Here is a tiny trained network, its code and every weight. The questions are about switching its units off for an input and a target symbol, where a switched-off unit gives its printed mean instead of its output.

import numpy as np


def w(rows, s, z=0):
    codes = np.array(rows[::2]) - 128.0
    scale = np.full(codes.shape[1], s)
    scale[-1] = z or s
    return codes * scale


def norm(h):
    return h / np.sqrt((h * h).mean(-1, keepdims=True) + 1e-5)


def softmax(a):
    e = np.exp(a - a.max(-1, keepdims=True))
    return e / e.sum(-1, keepdims=True)


def log_softmax(a):
    a = a - a.max(-1, keepdims=True)
    return a - np.log(np.exp(a).sum(-1, keepdims=True))


def net(x, mask):
    ids = ['ΘΦΩδλξπστ'.index(c) for c in x.split()]
    T = len(ids)
    res = E[ids] + P[:T]
    u = 0
    for l in range(2):
        r = norm(res)
        for j in range(3):
            rows = slice(4 * j, 4 * j + 4)
            q, k, v = (r @ M[l][rows].T for M in (Q, K, V))
            z = softmax(np.where(np.tri(T) > 0, q @ k.T / 4**0.5, -1e9)) @ v
            o = O[l][rows]
            res = res + np.where(mask[u + j], z, o[:, -1]) @ o[:, :-1]
        u += 3
    return log_softmax(norm(res)[-1] @ U[:, :-1].T + U[:, -1])


Q, K, V, O = {}, {}, {}, {}
E = w([
[157,5,145],'Θ',
[128,175,119],'Φ',
[141,20,79],'Ω',
[133,208,148],'δ',
[159,115,77],'λ',
[119,114,178],'ξ',
[105,207,114],'π',
[198,143,184],'σ',
[106,116,151],'τ',
],0.022)
P = w([
[248,234,194],'0',
[246,225,165],'1',
[243,232,162],'2',
[248,237,155],'3',
[244,243,142],'4',
[239,248,133],'5',
[252,246,133],'6',
[251,252,121],'7',
[250,254,121],'8',
],0.003)
Q[0] = w([
[185,86,163],'0.h1',
[91,128,125],'0.h1',
[111,125,121],'0.h1',
[142,195,129],'0.h1',
[119,128,192],'0.h2',
[47,90,166],'0.h2',
[8,98,212],'0.h2',
[46,118,191],'0.h2',
[146,103,86],'0.h3',
[160,213,61],'0.h3',
[90,57,255],'0.h3',
[114,60,153],'0.h3',
],0.02)
K[0] = w([
[160,158,139],'0.h1',
[124,43,208],'0.h1',
[157,95,134],'0.h1',
[160,26,54],'0.h1',
[133,173,162],'0.h2',
[125,148,217],'0.h2',
[98,158,220],'0.h2',
[89,157,209],'0.h2',
[106,119,69],'0.h3',
[142,234,63],'0.h3',
[122,7,236],'0.h3',
[93,67,139],'0.h3',
],0.016)
V[0] = w([
[168,128,136],'0.h1',
[175,119,89],'0.h1',
[60,143,119],'0.h1',
[155,121,80],'0.h1',
[136,152,150],'0.h2',
[161,127,127],'0.h2',
[184,194,7],'0.h2',
[99,13,89],'0.h2',
[141,186,141],'0.h3',
[149,123,22],'0.h3',
[97,165,154],'0.h3',
[105,155,87],'0.h3',
],0.015)
O[0] = w([
[53,116,120,161],'0.h1',
[128,68,124,155],'0.h1',
[86,121,130,88],'0.h1',
[138,28,155,140],'0.h1',
[78,109,137,147],'0.h2',
[151,116,139,154],'0.h2',
[180,2,97,230],'0.h2',
[180,198,104,37],'0.h2',
[122,60,69,254],'0.h3',
[25,140,160,93],'0.h3',
[138,68,118,192],'0.h3',
[91,32,132,154],'0.h3',
],0.0068,0.0075)
Q[1] = w([
[130,76,91],'1.h1',
[141,183,50],'1.h1',
[112,123,110],'1.h1',
[24,98,137],'1.h1',
[146,155,233],'1.h2',
[127,91,96],'1.h2',
[89,89,158],'1.h2',
[118,81,138],'1.h2',
[69,118,163],'1.h3',
[98,164,249],'1.h3',
[186,115,130],'1.h3',
[130,168,109],'1.h3',
],0.019)
K[1] = w([
[104,107,118],'1.h1',
[125,146,85],'1.h1',
[108,130,121],'1.h1',
[74,126,168],'1.h1',
[188,90,146],'1.h2',
[109,117,112],'1.h2',
[164,118,120],'1.h2',
[147,155,139],'1.h2',
[99,109,141],'1.h3',
[99,108,254],'1.h3',
[176,126,124],'1.h3',
[99,177,117],'1.h3',
],0.024)
V[1] = w([
[157,106,110],'1.h1',
[69,142,220],'1.h1',
[76,218,249],'1.h1',
[124,44,209],'1.h1',
[143,130,203],'1.h2',
[92,135,159],'1.h2',
[2,135,128],'1.h2',
[151,147,59],'1.h2',
[116,120,248],'1.h3',
[128,51,30],'1.h3',
[141,29,174],'1.h3',
[210,82,143],'1.h3',
],0.0093)
O[1] = w([
[136,115,74,159],'1.h1',
[104,101,215,57],'1.h1',
[59,2,206,2],'1.h1',
[184,91,179,139],'1.h1',
[132,90,183,116],'1.h2',
[177,156,139,115],'1.h2',
[142,176,129,110],'1.h2',
[110,115,184,132],'1.h2',
[101,90,73,78],'1.h3',
[67,234,185,201],'1.h3',
[79,177,179,158],'1.h3',
[131,245,181,174],'1.h3',
],0.006,0.0085)
U = w([
[213,110,75,3],'Θ',
[153,150,199,218],'Φ',
[2,219,91,99],'Ω',
[68,200,182,191],'δ',
[83,78,83,211],'λ',
[98,227,131,153],'ξ',
[170,153,150,45],'π',
[164,239,59,171],'σ',
[126,173,120,51],'τ',
],0.012,0.0027)

Each question gives the input, a string of symbols that net reads in full, and the target symbol t.
The units are the heads (4 rows each of Q, K, V and O). Each row of codes is followed by its name. A weight is (code - 128) times the scale printed after its matrix; where a second scale follows, it is the last column's (O and U).
mask holds one flag per head, layer by layer. A switched-off head (its flag False) gives its mean, the last column of its rows in O, instead of its output. The means were averaged over made-up inputs and are rounded, as every weight is.
A unit's drop is (log p(t) with every unit on - log p(t) with that unit switched off) / (log p(t) with every unit on - log p(t) with every unit switched off).
The circuit of an input: a set's keep is (log p(t) with only the set's units on - log p(t) with every unit switched off) / (log p(t) with every unit on - log p(t) with every unit switched off). Starting from all 6 units, units are removed one at a time, each time the one whose removal leaves the highest keep (on an exact tie, the one counted first), for as long as the keep stays at least 0.8.
circuit, biggest first: the units of the circuit, biggest drop first
unit that matters most: the unit with the biggest drop
heads that matter: for each layer, one digit per head in row order, 1 if its drop is at least 0.15 and else 0, layers parted by /
drop when u is switched off: that unit's drop, to one decimal
input Φ Ω π ξ τ π λ Φ, target Θ: circuit, biggest first : (0.h2, 0.h1)
input π δ δ, target δ: circuit, biggest first : (1.h3, 0.h2)
input Φ ξ Ω δ Φ ξ, target σ: heads that matter : 011 / 001
input Φ Φ ξ Φ π τ Φ τ Ω, target σ: heads that matter : 000 / 000
input Φ π Ω Φ ξ Φ Θ, target Φ: unit that matters most : 0.h3
input ξ Φ π, target Ω: heads that matter : 111 / 001
input λ δ Ω Ω π Θ Φ Ω Θ, target σ: heads that matter : 011 / 100
input ξ ξ Θ Φ Φ Ω λ δ, target Θ: heads that matter : 111 / 000
input ξ Φ Ω, target σ: heads that matter : 010 / 000
input π Φ Φ Φ Φ Φ Ω τ, target σ: circuit, biggest first : (0.h3, 1.h3, 0.h2)
input π ξ Ω ξ τ, target σ: heads that matter : 001 / 001
input π λ Φ π δ ξ Θ, target Φ: circuit, biggest first : (1.h3, 0.h3)
input Φ Φ δ Θ δ τ τ, target Ω: heads that matter : 011 / 000
input Φ Φ π ξ Θ σ Φ ξ, target δ: circuit, biggest first : (0.h2)
input τ Φ ξ π Φ τ δ Φ, target λ: drop when 0.h1 is switched off : 0.0
input ξ λ ξ τ σ π Φ Φ π, target Θ: drop when 0.h2 is switched off : 1.1
input δ τ π δ, target δ: drop when 1.h3 is switched off : 0.9
